Below are the code and all the weights of a small trained network. Each question names an input and a class and asks about switching units off, where a switched-off unit gives its printed mean instead of its output.

import numpy as np


def w(rows, s, z=0):
    codes = np.array(rows[::2]) - 128.0
    scale = np.full(codes.shape[1], s)
    scale[-1] = z or s
    return codes * scale


def norm(h):
    return h / np.sqrt((h * h).mean(-1, keepdims=True) + 1e-5)


def f(y):
    return np.maximum(y, 0)


def log_softmax(a):
    a = a - a.max(-1, keepdims=True)
    return a - np.log(np.exp(a).sum(-1, keepdims=True))


def net(x, mask):
    res = np.array(x, float).reshape(1, 7) / 4 @ E
    u = 0
    for l in range(2):
        y = f(norm(res) @ A[l][:, :-1].T + A[l][:, -1])
        res = res + np.where(mask[u : u + 7], y, B[l][:, -1]) @ B[l][:, :-1]
        u += 7
    return log_softmax(norm(res)[-1] @ U[:, :-1].T + U[:, -1])


A, B = {}, {}
E = w([
[221,184,138,104,204,115,69,82,20],'x0',
[112,205,207,107,151,108,82,74,19],'x1',
[191,28,168,162,226,200,30,242,20],'x2',
[148,77,101,123,141,155,195,126,115],'x3',
[29,19,105,111,142,184,111,204,109],'x4',
[221,139,65,123,169,141,250,122,68],'x5',
[154,136,231,233,94,122,143,197,196],'x6',
],0.0024)
A[0] = w([
[199,166,133,150,142,64,163,211,145,70],'0.n0',
[25,163,129,181,100,170,140,118,206,39],'0.n1',
[39,84,163,150,29,27,164,144,194,6],'0.n2',
[189,147,127,96,177,121,103,124,69,62],'0.n3',
[173,187,148,81,75,35,159,92,139,131],'0.n4',
[130,93,116,115,125,171,189,197,190,232],'0.n5',
[255,168,179,200,85,83,170,185,120,19],'0.n6',
],0.0038,0.0018)
B[0] = w([
[162,97,174,115,198,198,136,85,143,183],'0.n0',
[130,162,151,119,86,119,135,159,176,207],'0.n1',
[112,148,171,130,31,159,108,155,225,233],'0.n2',
[91,143,146,161,93,99,119,113,219,192],'0.n3',
[135,51,142,140,144,119,79,183,92,245],'0.n4',
[63,158,136,161,158,2,105,76,119,252],'0.n5',
[165,125,177,218,241,212,157,59,190,219],'0.n6',
],0.005,0.0031)
A[1] = w([
[134,126,7,123,150,89,186,101,121,5],'1.n0',
[106,161,180,129,203,79,66,118,93,166],'1.n1',
[151,101,70,70,137,148,251,67,139,15],'1.n2',
[65,157,161,151,165,130,71,111,174,81],'1.n3',
[135,136,103,69,204,174,128,124,84,202],'1.n4',
[93,64,107,132,177,145,86,253,123,62],'1.n5',
[62,160,132,82,68,206,165,159,250,98],'1.n6',
],0.0059,0.0012)
B[1] = w([
[136,111,119,107,59,146,159,106,27,180],'1.n0',
[70,123,65,69,134,144,131,78,148,231],'1.n1',
[213,103,60,128,106,173,171,159,83,185],'1.n2',
[126,155,76,102,94,87,158,158,97,224],'1.n3',
[141,143,158,183,62,84,130,164,186,190],'1.n4',
[106,104,159,82,166,207,101,227,148,199],'1.n5',
[135,133,227,232,36,3,167,175,162,253],'1.n6',
],0.0051,0.0049)
U = w([
[75,237,105,26,111,61,43,21,86,42],'0',
[84,142,199,193,2,3,174,168,227,236],'1',
[71,51,131,67,189,208,77,248,124,123],'2',
[214,87,28,96,32,131,230,133,16,2],'3',
[221,152,178,205,246,184,173,40,181,245],'4',
],0.0089,0.00087)

Each question gives the input, the list of numbers given to net, and the class t.
The units are the neurons (one row each of A and B). Each row of codes is followed by its name. A weight is (code - 128) times the scale printed after its matrix; where a second scale follows, it is the last column's (A, B and U).
mask holds one flag per neuron, layer by layer. A switched-off neuron (its flag False) gives its mean, the last column of its row in B, instead of its output. The means were averaged over made-up inputs and are rounded, as every weight is.
A unit's drop is (log p(t) with every unit on - log p(t) with that unit switched off) / (log p(t) with every unit on - log p(t) with every unit switched off).
The circuit of an input: a set's keep is (log p(t) with only the set's units on - log p(t) with every unit switched off) / (log p(t) with every unit on - log p(t) with every unit switched off). Starting from the 12 units with the biggest drops (on a tie, the unit counted first), units are removed one at a time, each time the one whose removal leaves the highest keep (on an exact tie, the one counted first), for as long as the keep stays at least 0.8.
units of the circuit, in order: the units of the circuit, biggest drop first
unit that matters most: the unit with the biggest drop
top k neurons: the k neurons with the biggest drops, biggest first
top k neurons in layer l: the k neurons of layer l with the biggest drops, biggest first
drop when u is switched off: that unit's drop, to one decimal
input [3,8,7,2,-5,1,0], class 0: top 4 neurons in layer 1 => (1.n1 1.n6 1.n2 1.n5)
input [-4,3,4,-5,2,5,3], class 2: units of the circuit, in order => (1.n6)
input [-1,4,3,-5,2,5,3], class 4: units of the circuit, in order => (0.n6 1.n6)
input [7,-7,2,7,-5,-4,-3], class 3: top 3 neurons in layer 1 => (1.n6 1.n0 1.n2)
input [-7,5,5,2,2,7,-2], class 2: top 3 neurons in layer 1 => (1.n5 1.n6 1.n3)
input [-3,-3,3,-5,2,-2,-3], class 2: top 3 neurons in layer 0 => (0.n3 0.n2 0.n5)
input [-3,4,7,-6,-3,-8,-1], class 2: top 2 neurons => (1.n5 0.n5)
input [-7,7,-2,-6,-4,3,-5], class 0: units of the circuit, in order => (1.n6 0.n4)
input [7,7,4,4,2,-4,2], class 0: top 3 neurons => (0.n4 1.n1 0.n3)
input [4,4,3,0,-8,-5,4], class 4: top 2 neurons => (0.n6 0.n5)
input [4,-4,8,-5,-3,7,-3], class 4: top 2 neurons => (0.n4 0.n3)
input [-2,8,5,4,-4,-7,4], class 0: top 3 neurons => (1.n6 0.n4 1.n1)
input [4,-8,6,-3,-7,-8,3], class 4: top 2 neurons => (0.n6 0.n4)
input [8,-5,-4,-8,4,4,-3], class 3: unit that matters most => 0.n5
input [1,-8,5,5,0,4,2], class 4: top 2 neurons in layer 1 => (1.n3 1.n1)
input [8,4,2,0,2,-5,2], class 0: drop when 0.n4 is switched off => 0.1
input [-5,-1,7,4,-3,-1,6], class 2: drop when 0.n4 is switched off => -0.3
